In the rows, 128 means zero.
Each row has a class, written as a number after it; each block has new classes, again numbered from 0 up.
[134 126 105  19 113  95 120 123 113 117 153 141 115 141 114 123  97 112
  83 164 128 159 119 146 162  29 106 180 111 123 121 153 144  81  79 108
 108  96] => 1
[194  85 148 117 181 103  84 166 136 137 182 112 151 140 107 122 136 102
 153 107 174 136 172 138  74 157  98 132  99 156 161 140 109 134 106 149
  90 123] => 7
[161  95 178  60 138  92  75 141 112 111 165 116 151 122 164 168 123 136
 114 154 106  82 124  68  81 112 106 138 108 149 167  65 147  92 109 140
  90 169] => 0
[122 160 156 183 139 152 167  91 144 157 138 186 119  93  45 156 163 101
 147  96  37 121  82  73 190 117 147 107 126 152 169 175 122  93 162 116
 147  89] => 5
[154  98 135 161  98 110 102 125 118 175 173 115 204 140 152 188 138 120
 140  95 143  69 154 133  72  95  79 140 127 159 134 101 127 127  71 131
 102  94] => 1
[193 117 134  93  96 135  96 109  71 170 161 106 129  30 120 139 123  97
 146 146 118 121 167 126  59 189 137 146 153 126 101  85 113  89 126 153
 183 135] => 4
[100  92 198 167 148 191 147  96 172 143 175 142 134  62 177 137  84 139
 102 155  57 147 149 123  65 190 116 106 111 131 116 116 117  99 115 195
 123 115] => 0
[157 120 168  88 155  96  97 143  74 120 179 158  62 152 142 160 109 115
 112 216 140 130 131 117 124  38  71 140 108 146 167 137 138 121  66 153
  77  79] => 2
[182 119 159 158 168 113 101 149  69 156 124 106 107 123 121 157 120  99
 162 129 165  99 131 143  86 115 110 129 130 116 178 102 128 172 155 156
 141 141] => 3
[121 123 145 139 155  93 123 108 136 130 138 169 161  87  78 146 158  99
  96 124 102 116  72 110 145 105 126 106 134 134 151 152  85 140 164 104
 115 117] => 7
[131 117 119 155 201 150 145 109 167 124 161 167 101  87  99 136 151 104
 109 142 117 144 165 168 124 178 156 141 138 141 131 143 117 110 108 145
 168  96] => 3
[144  97 138 172 137 103 133 144 138 160 186 149 133 143 114 171 161 130
 168 148 149  97 160 142 116 119  97 194  98 142 141 141 119  67 126  95
  98 105] => 6
[136  77 164 169 123 118 133 132 184 117 120 112 140 143 174 154 116 165
 163  58 163 134 107 145  87  59 149 115  88 121 177 133 123 150 104 133
 106 108] => 3
[111 131 123 124  76 161 145  85 186 127 110 114 124 123 184 136 153 122
  68 141 141 133  82 133 119  98 139 130 154 137  96 149 140 147  92 149
 139 167] => 0
[190  80 165 118 168  60 136 142 148 144 158 118 112  96 144 114 122 119
 147 159 159  92 118  90  84 128 148 143 111 150 154  93 125 149  99 133
 114 134] => 0
[149  69 123 151 136  82 108 138 128 153 184 151 189 147  97 166 158 112
 137 143 140 128 131 112 113 120  90 143  47 175 155 132  81 113  88  98
 115  78] => 5
[134 116  99 122 116 115 149 130 116 111 153 118 126 117 119 145 149 123
 127 201 165 100 204 160 116  95  78 189 108 158 135 104 169 100 126 136
 131  79] => 1
[140  49 179 185 115 121 148  97  99 137 191 121  76  82  83 154 128 107
 151 148 127 122 116 100  61  60 158 160 153 180 154  98 146 124 140 116
 160  47] => 4
[ 99  69 148 160 135 121  92 125 157 142 189 133 153 138  67 150  95  90
  88 118 127 116 157 195 103  80  80 163 107 123 142 129 120 108 106 137
 154  83] => 3
[132  99 106 111 158 182 141 125 117 124 136 103 154 116 165 106  77 144
 118 120 153 147 155 144 108 209 147 148 127 163 106  96 130 115 143 142
 226 141] => 1
[104  76 157 117 165 196 129 125 159 120 171 114 131 126 158 156  98 139
 119 144 131 133 151 124  91 129 102 130 128 136 174 104 149  69 112 149
 111  80] => 1
[147 138 143 135 154 123 113 105 193 114 162 147 131 129 137 125  84 167
 127 153 142  95 140 115 122 166 112 132 116 125 163 123 121  77 114 156
 110  82] => 6
[143  59 129 112 138 119 104 169 132 105 172 101  68  84  91  87 140 127
 118 178 191 163 130 143  72 154 153 174 116 118 164 126 128  62 127  98
 172  75] => 4
[150 105 164 103 148 102 113 139 158 100 173 112 106 114 170 169  96 114
 134 152 125 156 160 110 113 153 153 146 100 126 158 131 118  93 145 188
 117 144] => 3
[183  93 138 106 159 125 112 170 125 136 152 130 114 113 106 148 135 111
 134 115 150 101 138 158  84 153 123 147 114 110 169 120 139  66  97 142
 160 102] => 2
[128 101 158 135 148 185 128 123 135 141 154 127 125  76 169 131 106 114
 103 200  99 124 137 136  96 240 155 112 148 119 102 105 142 105 120 160
 176 134] => 0
[116 123 120 106 101 148 137 134 143 142 128 105 127 105 167 129 114 103
  80 190 132 133 144 112 130 134 119 144 138 114  84 106 140 115 132 166
 193 118] => 1
[155  95 146 121 138 123 137 126  93 124 165 113 103  80 126 124  81 120
 173 209 161 139 168 117  69 154 132 168  95 120 125  98 125 104 151 136
 106 103] => 5
[137 117 167 184 149  84 128 130 156 124 182 160 114  82 119 139 116 111
 103 118 125  76 133 121  84  76 117 131 156 134 139 129 134 125 105 134
  95  58] => 7
[133  98 150 127 146  87 100 160  33  78 156 121 102 142 137 154 124 162
 162 166 138 125 151 127  99 103  93 164  78 179 213 100 157 102 170 117
 105 135] => 4
[137 103 125  88 103 172 132 165 152 120 142 118 134 132 158 138 110 129
 123 135 146 141 146 115 142 183 150 150 138  98 106 122 136  89 127 131
 172 110] => 3
[135 115 144 171 131 104 128 120 150 134 192 116  70 128 146 152 113  95
 119  92 132 132 141 184 111 126 134 147 143 139 126 155 149  96 113 152
 129 113] => 6
[132  94 147 149 143 117 109 127 112 152 158 129 146 114 100 146 142 120
 186  65 127 125 139 147  94  90 111 136  96 132 138  93 123 100 111  86
 100 130] => 5
[171  68 172  85 131 140 118 116  93 130 171 156 137 116 124 165 132 127
 135 178  99 106 131 110  72 141 104 138 130 151 190 110 139 115  97 135
  61  98] => 4
[147 114 142 107 170 153 162  85 167 121 162 132  95  50 155  84 105 142
 111 178 164 159  96 128 134 224 147 135 147 138 125 105  81 113 143 136
 157 137] => 0
[150  48 137  95 134  92  90 160 121 146 145  76 191 129 145 138  97 135
 161 116 193  84 132 133  97 106  96 113  88 138 192  80 123 127 105  94
 126 102] => 1
[155  89 133 104 169 101 115 153 132 119 185 137 123 161 107 180 119  87
 152 158 132 117 158 132 124 122 120 168  86 141 189 137 156  56 103 129
  84 113] => 5
[151 121 119 158  99 174 138 126 111 144 113 123 153 114 129 131 148 128
 117 169 129 121 135 172  91 175 154 161 126 132 114 161 153 125 134 134
 193 121] => 1
[111  78 166 129 140 115 117 145 131 119 165 127 132  84 120 142 135 131
  85 169 110 107 129 127  47 122  94 160  88 123 165 126 127  80 130 130
  87 120] => 0
[136 117 140 138 153 127 158 132 170 154 164 140  85 104 110  82  65 138
 134 179 171  68 169 110 147 118  81 170 131 134 142 127 136 103 123 126
 145  75] => 6
[165  97 146  97 121 145 119 128  92  92 163 143 140 145 118 174 127 155
 141 137 147 100 131 151  90 120  93 168 112 149 178 107 144  76 124 129
 112 101] => 2
[143 104 127 127 163 107 102 186 130 104 201 165 129 103 117 139 180 109
 107 170 125 147 171 145 114 200 143 150 122 130 107 150 128  62 108 102
 116  77] => 7
[139 120 132 133 151 102 193  90 114 139 119 177 125  71 140 183 139 102
 153 132  47 156 106 140 163 148 150  80 105 133 174 139 117 122 145 163
 110  99] => 4
[176  45 153 119 158 105 101 166 135 138 168 123 160 114  67 131 173  82
 101 133 150 116 148 144  53 115  72 125  90 148 172 130 117 150 115 138
 106  71] => 7
[138 108 126  89 166 119 151 169  86 126 149 119  71 104 150  75 101 125
  91 162 179 118 138 126 111 129  78 142 141 141 156 129 138 158 106 116
  96  89] => 1
[185  88 119  85 104 142 118 136 150 121 154 107 154 113 143 149 177 111
 115 170 155 155 122 169 122 213 142 128 123 115 138 105 131  86 115 140
 165  79] => 1
[152 101 112 152 113 119 133 128 134  97 202 108 106 111 120 166 154  81
 105 168 178  96 164 146  73 208 117 176 146 168 159 149 142  96 127 141
  87 107] => 5
[ 99 114  96 176 125 127 139 154 131 135 151 124 123  88 122 154 144  94
  99  78 133 121 166 172 121 145 124 130 141 115  92 108 131 106 123 128
 202  76] => 3
[112  83 150  82 143 139 122  93 150 107 153 107  77  90  94 121 104 111
 127 185 159 121 179 127  88  46 110 156 127 144 117  79 149 110 119 155
 154 116] => 2
[157 114 122  83 171  89 115 115 104 143 155 145 108 134 112 121 109 112
 105 154 169 128  96 164 151  37  87 161 128 135 160 103 122 120  86 102
 137  91] => 1
[114  87  94 118 104  50 134 138 116  83 151 137 111 102 129 135 134 120
  76 125 152 112 116 202 110  97 109 158 103 148 186 158 137 106 102  98
 112 100] => 4
[131  70 138 123 198 125 104  82 151 132 203 133 119 131 108 148 109  83
  82 190 142 107 160 157  93 172  94 141 134 181 151 117 111 133 111 157
 123 126] => 6
[124 108 116  95 128 154 111 132 155 128 126  98 120 136 185 115 113 107
  93 210 162 175 140 178 123 165 145 134 122 104 101 145 138 128 100 160
 163 147] => 1
[136 114 138 158 125  79 127 128 113 128 161 114 126 114 127 133 100 126
 135 150 165  81 153 162 111  75  73 141 121 139 163  89 150 136 117 136
 113  63] => 1
[144 133 161 155 127 113 143 136  96  96 164 145  49  83 139 111  85 126
  82 179 119 117 126 116 113 102  90 135 110 144 156 105 157 123 130 161
 158  48] => 5
[133  67 147 116 124 119 123 140 110 121 140 121 105 108 141 144 122 133
 126 150 147 144  98 155  98  87 114 142  92 126 206 145 124  97 126 114
 120 112] => 4
[148 105 130  93  96  69 129 161 151 119 147 124 140 115 181 152  90 147
 122  70 132 102 114 101 114  98 110 143  92 132 203 159 120  70  95 136
  84 126] => 4
[115 135 157 187 121 117  94  98 136 155 164 144 146 113  63 141 127 120
 123 171 109  90 121 127  76  90 137 178 137 124 109 136 133  94 118 119
 127 118] => 0
[138  75 105 129 109 148  79 179  95 143 133 110 150 108 158 135 164 114
  58 189 155 108 151 124  23 202 110 138 127 122 113 109 126 122  84 137
 179 113] => 4
[140 153 117  86 120  96 144 122 127 127 109 136 145  66 163 144 129 125
 107 169  99 120 100  99 133 173 158 132 116  99 105 112 114  92 150 143
 144 164] => 0
[176 116 114 108 208 101 103 122  87 134 171 152 156  77 123 207 149  95
 146 173 137  96 170  84  68 111 131 121 132 161 148 103 114  93 102 131
  90  76] => 7
[106  97 123 123 163 105 121 119 133  91 145 127 130 132 133 172 118 123
 156 227 146 112 175 103 153 140 143  95  93 176 154 104 141 125 126 150
 152  94] => 2
[158 130 135 148 175 137 123 122  84 136 177 148 139  51 154 174 103 101
 131 122  91 149 170 154  95 177 138 115 127 141  99 103 114  82 147 168
 183  96] => 7
[136  70 165 119 146 113 136  95 144 103 183 105  95  99 118 144  84 115
 143 159 138 119 136 153  80  88 160 157 121 161 165 119 169  97 117 134
 109 109] => 0
[150  78 170 170 145  76 136 120 145 128 183 159 108 151 106 150 124 113
 121 136 115  70 108 148 121 110 138 151 129 168 173 150 154 135 112 107
 109  93] => 6
[169 113 152  87 117 138 104 124 163 149 175  94  65  90 119 104 134 109
 143 190 195 104 177 155 101 125  79 188 143 104 140 132 135  79 123 133
  94 148] => 6
[166  73 164 164  84 162 117 158 114 148 159 129 124  81 159 136 151 104
  80 171 105  93 121 141  92 245 126  98 156 132 145 106 148 132 108 157
 214  77] => 4

Next block: new classes, numbered from 0 again.
[126  97  98 129 180 157 169 115  82 163 177 146 175 122 138 112 138 129
 126 163 132 131 112 109 113  83 103 102 116 144 156 185 125 100 162 143
 100 144] => 4
[107 121  84 113 188 191 177 137  97 153 167 147 164 129 142 104 132 130
 108 151 144 126 104 104 113  56 103  97 119 140 158 184 118  86 157 139
 119 154] => 8
[111 128  89  96 197 193 177 125  93 144 163 157 156 129 131  96 121 125
 105 131 135 125 109 104 117  65 101  93 124 138 161 182 118 100 155 145
 131 158] => 7
[116 111 124 123 157 186 185 177 145 154 161 127 165 129 120  58 148 110
 105 152 162  91  93  87 148  18 149 113 147 111 116 157 105  99 122 137
 139  91] => 2
[125 103  96 126 185 169 174 132  91 157 171 151 173 120 140 113 142 134
 120 149 131 136 116 102 111  77 101  94 126 141 165 172 121  91 158 155
 104 141] => 4
[129 100 124 120 155 196 179 170 143 160 157 125 166 134 141  64 163 125
 102 142 158  94  87  71 142  36 146 122 146 133 106 143 101 110 131 140
 144  99] => 0
[133  93  91 139 176 153 162  97  72 162 162 130 159 126 147 115 134 151
 134 189 132 125 117 120 102  82  97 116 122 163 157 170 140  91 174 129
 112 168] => 0
[123 105 129 121 157 200 199 171 133 151 146 138 143 125 128  70 167 140
  93 146 147  79  74  68 154  14 151 112 151 128 135 159 112  96 132 134
 129 126] => 6
[124 100 116 108 161 208 186 184 149 155 153 122 160 147 130  64 154 114
  88 136 157  92  83  71 140  37 146 118 148 126 114 138  97 109 129 145
 136 100] => 0
[126 102  84 132 180 169 162 111  83 157 161 133 160 128 149 114 145 148
 117 165 139 135 121 120 101  69  97 104 118 160 169 156 135  85 171 133
 116 172] => 0
[123 102 119 146 160 211 181 175 143 162 131 132 160 139 129  85 161 132
  98 149 147  92  90  61 146  43 150 110 148 131 127 109 128  88 127 133
 161 127] => 0
[124 102 104 122 177 151 163 119  96 157 171 143 162 113 140 109 143 127
 127 162 136 133 113 116 123  76 101 101 111 124 156 179 116  92 165 157
  95 145] => 4
[123 122  96 106 189 185 177 128  86 152 171 155 156 121 129 106 134 122
 113 153 140 138 104 105 114  71 110  97 123 133 167 182 120  98 157 151
 116 156] => 4
[105 119  91 135 174 184 171 132 105 155 155 143 165 119 144 119 141 146
 120 153 135 134 122 108 108  59  86  91 135 141 165 163 132  70 166 152
  82 152] => 8
[120 104 126 123 162 206 179 180 136 162 151 128 160 136 146  60 152 120
  95 144 154  81  86  66 149  46 153 120 135 121 107 172 102 110 121 128
 145 108] => 1
[111 112  85 132 174 157 168 129 101 160 176 138 179 123 128 102 130 131
 129 163 140 130 125 132 114  57  95  91 135 144 149 162 122  86 158 137
 116 139] => 2
[116  98  87 127 180 156 170 116  99 160 179 135 181 117 140  95 130 132
 128 160 132 121 120 101 114  60  98  97 123 147 149 182 126  89 167 132
 115 150] => 9
[114 110 111 104 144 194 172 176 154 147 143 129 143 122 122  66 167 131
  96 132 157  93  86  92 154  33 142 109 129  99 123 129 109  82 139 142
 115 128] => 0
[122 104  92 145 181 153 172 103  86 165 168 126 168 115 155 124 137 151
 135 179 142 125 117 131  93  56 102 112 113 159 164 179 140  79 168 126
 105 157] => 8
[111 122 102 119 169 175 172 174 147 173 159 133 159 126 127  63 168 121
 102 134 152  90  82  84 157  27 152 121 135  98 125 158 111  92 131 114
 134 106] => 5
[111 119  86 104 183 171 173 127 100 149 164 138 151 122 127 106 120 128
 110 153 147 111 116 113 113  67 100  96 124 136 136 179 115  87 165 142
 131 159] => 3
[123  98 111 140 158 204 183 169 142 169 133 132 161 135 130  87 168 142
  96 145 150  96  97  63 145  43 149 105 145 129 130 112 124  88 133 118
 149 125] => 0
[112 110 115 150 164 206 201 176 156 156 135 132 165 134 134  97 155 135
 103 145 155  87 100  72 136  27 154 106 145 128 133 130 130  69 128 123
 141 118] => 8
[120 106 126 123 160 205 181 175 139 147 154 123 158 130 150  57 157 113
  89 139 155  90  87  57 145  35 152 112 133 123 116 174 108 106 122 131
 145 115] => 1
[113 115 121 126 158 192 200 171 141 159 147 135 156 128 129  89 176 143
  95 147 162  86  97  60 146  42 147 105 145 128 118 166 105  81 135 141
 132 116] => 3
[111 117  90 139 164 172 156 127  98 157 158 152 163 125 131 113 138 138
 121 161 139 141 136 120 113  64  90  81 135 138 166 162 136  78 167 135
 101 165] => 2
[122 101  93 157 172 151 160 101  80 172 158 132 169 133 136 121 136 148
 138 204 142 125 125 138 106  64  98 103 120 161 158 179 136  95 169 118
 117 158] => 2
[127 103  92 132 185 158 170  96  92 155 167 133 156 114 148 110 127 146
 131 156 138 116 125 136  97  56 102 111 115 161 161 176 144  86 169 138
 120 157] => 7
[108 132  85 107 189 183 170 138 102 158 173 152 158 125 140  92 130 123
 108 141 141 129 107 108 117  51 104  99 125 130 156 185 111  92 159 133
 130 147] => 5
[103 121 102  99 154 189 182 177 159 150 154 128 140 122 112  75 159 121
  96 126 159  79  95  86 154  25 140 103 143 100 107 140 100  77 132 144
 114 112] => 3
[118 114 120 127 158 194 198 173 147 154 142 132 149 126 130  86 173 143
  95 147 164  84  98  62 141  34 148 106 147 128 120 164 110  80 138 143
 139 119] => 3
[107 125  89 101 184 193 177 130  98 149 170 149 164 123 130  94 120 120
 111 144 137 126 112  98 117  51 100  89 127 136 158 178 119  93 159 137
 127 162] => 9
[118 110 128 112 162 195 193 169 142 156 157 125 170 134 130  57 147 113
 100 145 158  80  85  62 145  17 152 117 146 124 118 165 107 115 128 131
 132 102] => 9
[108 121  84 113 187 193 180 139 100 151 167 148 163 121 140 103 123 131
 108 145 145 124 110 109 108  52 103  96 123 139 159 174 125  80 158 141
 123 153] => 8
[119 100  92 150 181 160 174 105  88 167 159 128 166 118 153 125 138 151
 130 184 142 121 111 123  99  58 104 107 107 160 161 181 137  81 168 124
 126 158] => 8
[112 113 122 120 158 190 184 178 139 156 159 127 163 136 120  60 148 104
  99 158 162  90  85  81 149  16 148 112 146 115 119 159 101 112 122 143
 134  91] => 2
[132  83  94 136 173 150 174 101  88 158 167 132 148 126 144 123 126 149
 127 167 128 112 122 140  99  56  99 109 129 167 165 164 134  86 174 118
 104 171] => 6
[126 100  93 128 188 171 168 119  84 163 165 150 168 131 139 118 136 127
 122 171 131 131 111  99 115  85 104  98 115 139 161 187 120 102 163 141
 112 150] => 4
[115 111  86 110 184 189 167 136  94 152 167 143 153 126 150  95 128 127
  99 145 145 125 118 111 110  74 107  95 114 142 152 185 118  96 161 128
 135 171] => 1
[122 115 133 123 162 201 200 154 132 145 142 144 152 126 134  68 161 141
 105 140 152  84  90  62 148  37 148 115 138 129 130 190 119  95 133 142
 135 115] => 7
[115 107 140 130 150 198 182 167 133 155 140 131 144 118 146  63 178 141
  90 143 164  92 100  67 152  43 150 113 124 117 124 187 105  94 135 130
 131 123] => 1
[119 110  81 137 179 160 166 106  98 157 166 125 158 124 144 125 139 143
 127 170 142 121 129 121  97  62  93  99 128 161 149 170 134  76 172 139
 109 162] => 3
[130 113  92 135 183 170 170 106  88 154 166 141 159 122 145 128 149 137
 126 174 138 137 120 116  99  60 107  96 115 156 175 175 132  88 165 141
 110 163] => 4
[125  86  95 128 172 160 170 118  97 159 184 145 162 126 136 108 132 135
 124 148 118 126 113 106 118  74  93  98 143 150 153 166 120  84 164 136
  96 159] => 6
[123 108  93 151 180 149 167 102  82 166 151 138 154 127 155 124 137 152
 133 175 135 123 122 125  98  59  99 111 123 160 174 180 143  87 174 111
 116 159] => 5
[103 122 121 105 149 192 178 171 158 149 147 129 159 122 124  64 162 120
 102 129 157  87  88  87 160  11 144 103 121  97 125 144 101  90 127 132
 114 121] => 9
[121  93  96 133 179 170 157 127  82 162 169 138 164 117 158  96 132 141
 116 156 130 125 119  98 114  92  98 101 117 148 149 189 128  90 161 137
 127 161] => 1
[117 100 120 147 161 214 184 174 143 166 140 125 155 129 143  75 160 131
  94 148 149  90  96  59 150  45 154 107 138 122 124 139 128  85 123 119
 149 128] => 1
[123  91 126 118 155 196 194 166 147 157 171 131 156 140 137  73 156 113
 104 136 144  85  78  76 150  24 148 117 144 128 121 152  92 100 121 134
 118 106] => 6
[108 114  96 121 165 173 167 126 103 152 155 148 167 120 138 115 133 138
 119 146 130 135 129 106 111  68  85  82 132 135 169 164 132  82 173 141
  90 169] => 9
[110 114 100 127 163 177 156 124 103 146 154 141 146 115 155 110 134 138
 119 148 134 135 135 119 114  79  88  90 124 133 155 168 127  79 168 145
  93 172] => 1
[119 114 127 114 171 201 189 159 138 146 157 139 157 133 127  56 145 113
 108 135 150  79  83  60 148  32 149 122 141 120 118 176 108 108 121 153
 129 100] => 7
[130  90 102 142 177 155 175  98  84 165 163 125 155 128 142 123 131 154
 129 176 131 111 117 141 102  52 100 111 128 171 162 163 131  92 169 121
 102 166] => 6
[111 120  91 116 187 184 178 131  94 153 171 145 163 114 141  97 122 131
 114 156 145 123 103 108 113  55 107 102 119 137 152 183 127  82 159 140
 127 154] => 8
[121 107  88 147 181 158 160 106  86 167 157 140 158 134 161 126 139 144
 128 174 133 128 118 120  99  60  98 105 113 158 171 185 132  90 172 112
 122 161] => 5
[108 123  82 108 178 175 165 140  96 152 175 151 162 128 124  94 128 119
 108 153 145 133 116 124 120  57 103  90 126 129 156 176 117  90 158 134
 131 156] => 2
[122 114  88 110 190 184 174 133  91 150 166 153 157 124 133 110 137 120
 107 154 139 134 106 104 112  67 108  92 116 134 170 184 120  99 162 151
 122 157] => 4
[119 114 118 137 160 201 192 163 149 158 142 130 171 128 132  81 154 127
 111 142 149  90  93  68 144  16 152 103 149 130 131 122 134  87 125 117
 154 126] => 9
[110 123 109 100 180 176 163 114  90 137 157 156 146 120 139  92 112 127
 116 145 136 113 110 113 130  67  98 100 106 124 147 193 116 103 160 152
 117 161] => 7
[123  98 110 135 165 205 182 171 143 159 134 130 157 144 135  84 154 131
  93 144 151  90 103  67 148  38 152 110 142 124 129 107 124  88 130 114
 152 128] => 0
[114 107  85 127 182 168 165 127  99 159 170 138 173 123 139 113 139 138
 117 146 136 126 121  98 109  73  87  89 128 146 143 170 114  80 158 150
 114 146] => 3
[121 108  82 128 178 183 162 128  94 160 161 138 170 131 147 109 155 147
 107 152 140 143 122 108 106  76  93  96 124 151 169 156 133  83 172 142
 105 170] => 0
[109 119 105 113 161 194 183 173 155 159 157 124 152 124 118  71 170 129
  95 128 164  83  93  78 153  23 147 107 139 110 110 143 105  77 127 134
 126 112] => 3
[115 116 120 123 161 201 185 186 144 154 156 130 169 140 120  60 149 113
 100 151 157  96  91  79 151  23 144 106 147 108 122 156 102  98 118 140
 131  95] => 2
[118 116  77 107 181 186 168 127  99 148 176 142 163 133 149  96 142 131
 113 147 145 131 119 114 112  60 101 102 121 151 155 162 115  88 163 142
 115 158] => 0
[116 123 122 149 168 195 184 167 135 171 129 145 159 133 132  85 157 138
 109 154 141  92  86  59 153  35 152 111 152 117 134 138 128  89 125 108
 150 122] => 5
[112 114  91 124 181 190 170 135  90 164 161 147 182 135 144 112 140 139
 107 149 129 136 117  91 107  67  90  88 131 149 174 170 130  93 162 137
 101 164] => 9
[127  89  98 128 178 164 169 117  95 159 178 142 160 125 140 101 134 139
 121 149 127 121 113 112 117  61  97 101 133 151 158 166 117  88 160 134
 100 159] => 6
[114 115 121 130 151 197 191 184 130 165 137 142 160 130 116  70 166 145
  99 162 162  85  85  83 152  27 150 106 143 119 130 167 114  96 131 129
 142 108] => 2
[118 111  87 145 180 168 175 111  92 158 162 135 170 123 157 127 140 150
 129 170 141 129 121 122  95  54  98 102 122 163 169 170 141  75 166 130
 102 161] => 8
[115 111 124 136 152 190 180 176 128 170 140 149 164 129 126  79 175 141
  93 159 162 100  98  70 148  37 149  99 136 118 137 175 110  99 136 125
 144 116] => 2
[120 116 130 117 165 210 203 167 131 151 143 155 154 127 137  76 158 141
  99 139 150  87  84  59 148  44 150 108 132 127 133 180 113  95 130 147
 147 120] => 7
[120 110  94 151 180 165 175 105  86 163 161 131 174 127 162 129 139 152
 135 189 139 126 113 120 100  59 100 108 117 166 162 177 140  82 166 130
 104 160] => 8
[129  93 144 142 146 186 198 154 136 161 152 137 149 119 140  80 182 150
 102 152 154  88  91  67 147  23 153 115 149 143 132 169 113  93 140 131
 128 123] => 6
[112 111 126 133 157 191 203 172 138 156 141 133 159 121 140  77 172 147
  99 155 166  81  89  69 144  21 156 117 135 125 129 181 116  85 138 131
 127 107] => 8
